Below is a small trained network, with its code and all its weights. Each question gives an input and a class and asks what happens when units are switched off, that is, made to give their printed mean instead of their output.

import numpy as np


def w(rows, s, z=0):
    codes = np.array(rows[::2]) - 128.0
    scale = np.full(codes.shape[1], s)
    scale[-1] = z or s
    return codes * scale


def f(y):
    return y / 2 * (1 + np.tanh(0.7978845608 * (y + 0.044715 * y**3)))


def log_softmax(a):
    a = a - a.max(-1, keepdims=True)
    return a - np.log(np.exp(a).sum(-1, keepdims=True))


def net(x, mask):
    res = np.array(x, float).reshape(1, 7) / 4 @ E
    y = f(res @ A[0][:, :-1].T + A[0][:, -1])
    res = res + np.where(mask, y, B[0][:, -1]) @ B[0][:, :-1]
    return log_softmax(res[-1] @ U[:, :-1].T + U[:, -1])


A, B = {}, {}
E = w([
[170,98,199,81],'x0',
[93,153,27,61],'x1',
[168,46,115,114],'x2',
[211,207,99,163],'x3',
[60,188,186,116],'x4',
[110,2,123,205],'x5',
[185,96,80,225],'x6',
],0.007)
A[0] = w([
[200,116,181,108,1],'n1',
[180,97,84,121,96],'n2',
[78,160,154,178,59],'n3',
[111,157,159,74,199],'n4',
[182,109,125,195,117],'n5',
[100,163,166,173,32],'n6',
[54,120,80,156,114],'n7',
[87,114,164,244,187],'n8',
[135,125,138,111,69],'n9',
[183,81,211,114,53],'n10',
[131,140,113,127,2],'n11',
[184,88,7,172,202],'n12',
[140,136,143,116,138],'n13',
[36,125,115,85,195],'n14',
[146,134,97,150,206],'n15',
],0.014,0.0018)
B[0] = w([
[88,74,171,127,182],'n1',
[108,172,79,171,174],'n2',
[172,120,104,143,168],'n3',
[110,91,65,97,200],'n4',
[139,142,82,142,210],'n5',
[140,107,84,159,162],'n6',
[114,127,182,81,186],'n7',
[165,135,156,215,250],'n8',
[105,144,134,141,129],'n9',
[139,153,232,126,221],'n10',
[97,56,93,165,121],'n11',
[158,142,6,158,254],'n12',
[84,125,119,146,138],'n13',
[100,144,142,55,221],'n14',
[130,107,103,114,157],'n15',
],0.02,0.0083)
U = w([
[161,220,46,191,200],'0',
[115,165,195,151,2],'1',
[19,210,49,1,222],'2',
],0.0074,0.00099)

Each question gives the input, the list of numbers given to net, and the class t.
The units are the neurons (one row each of A and B). Each row of codes is followed by its name. A weight is (code - 128) times the scale printed after its matrix; where a second scale follows, it is the last column's (A, B and U).
mask holds one flag per neuron, in row order. A switched-off neuron (its flag False) gives its mean, the last column of its row in B, instead of its output. The means were averaged over made-up inputs and are rounded, as every weight is.
A unit's drop is (log p(t) with every unit on - log p(t) with that unit switched off) / (log p(t) with every unit on - log p(t) with every unit switched off).
The circuit of an input: a set's keep is (log p(t) with only the set's units on - log p(t) with every unit switched off) / (log p(t) with every unit on - log p(t) with every unit switched off). Starting from the 12 units with the biggest drops (on a tie, the unit counted first), units are removed one at a time, each time the one whose removal leaves the highest keep (on an exact tie, the one counted first), for as long as the keep stays at least 0.8.
circuit, biggest first: the units of the circuit, biggest drop first
most important unit: the unit with the biggest drop
k most important neurons: the k neurons with the biggest drops, biggest first
drop when u is switched off: that unit's drop, to one decimal
input [3,-3,0,-3,5,5,3], class 1: most important unit : n12
input [-5,0,-2,-5,8,0,3], class 1: 3 most important neurons : [n12; n8; n7]
input [1,-4,7,3,-3,-5,0], class 1: circuit, biggest first : [n1; n10]
input [-5,-6,-7,1,1,-4,-7], class 2: 2 most important neurons : [n8; n4]
input [-3,-5,5,-6,-2,1,1], class 1: 2 most important neurons : [n10; n12]
input [7,0,3,0,0,-1,5], class 1: circuit, biggest first : [n10; n1]
input [-7,6,1,2,-6,3,-4], class 2: 4 most important neurons : [n8; n7; n3; n5]
input [-8,-4,-1,-2,-1,-3,-4], class 2: 2 most important neurons : [n8; n10]
input [7,-2,-3,-4,8,-2,0], class 2: 3 most important neurons : [n4; n8; n14]
input [4,-6,-4,4,-8,1,-1], class 1: 2 most important neurons : [n10; n1]
input [6,7,1,4,7,-6,8], class 2: 2 most important neurons : [n8; n12]
input [-3,-6,3,-8,6,-4,7], class 1: 2 most important neurons : [n12; n2]
input [6,-2,2,-3,-3,-7,0], class 1: 2 most important neurons : [n10; n12]
input [8,0,6,1,-8,-8,-5], class 1: most important unit : n10
input [-7,0,0,5,1,2,-4], class 2: 2 most important neurons : [n8; n12]
input [3,-4,1,-7,4,-1,4], class 1: drop when n12 is switched off : 0.1
input [-6,-3,5,-5,-3,-8,-2], class 2: drop when n8 is switched off : 0.2
input [5,4,5,4,-4,-7,-2], class 2: drop when n4 is switched off : 0.1
input [-1,2,-5,5,1,-8,-1], class 2: drop when n2 is switched off : 0.0
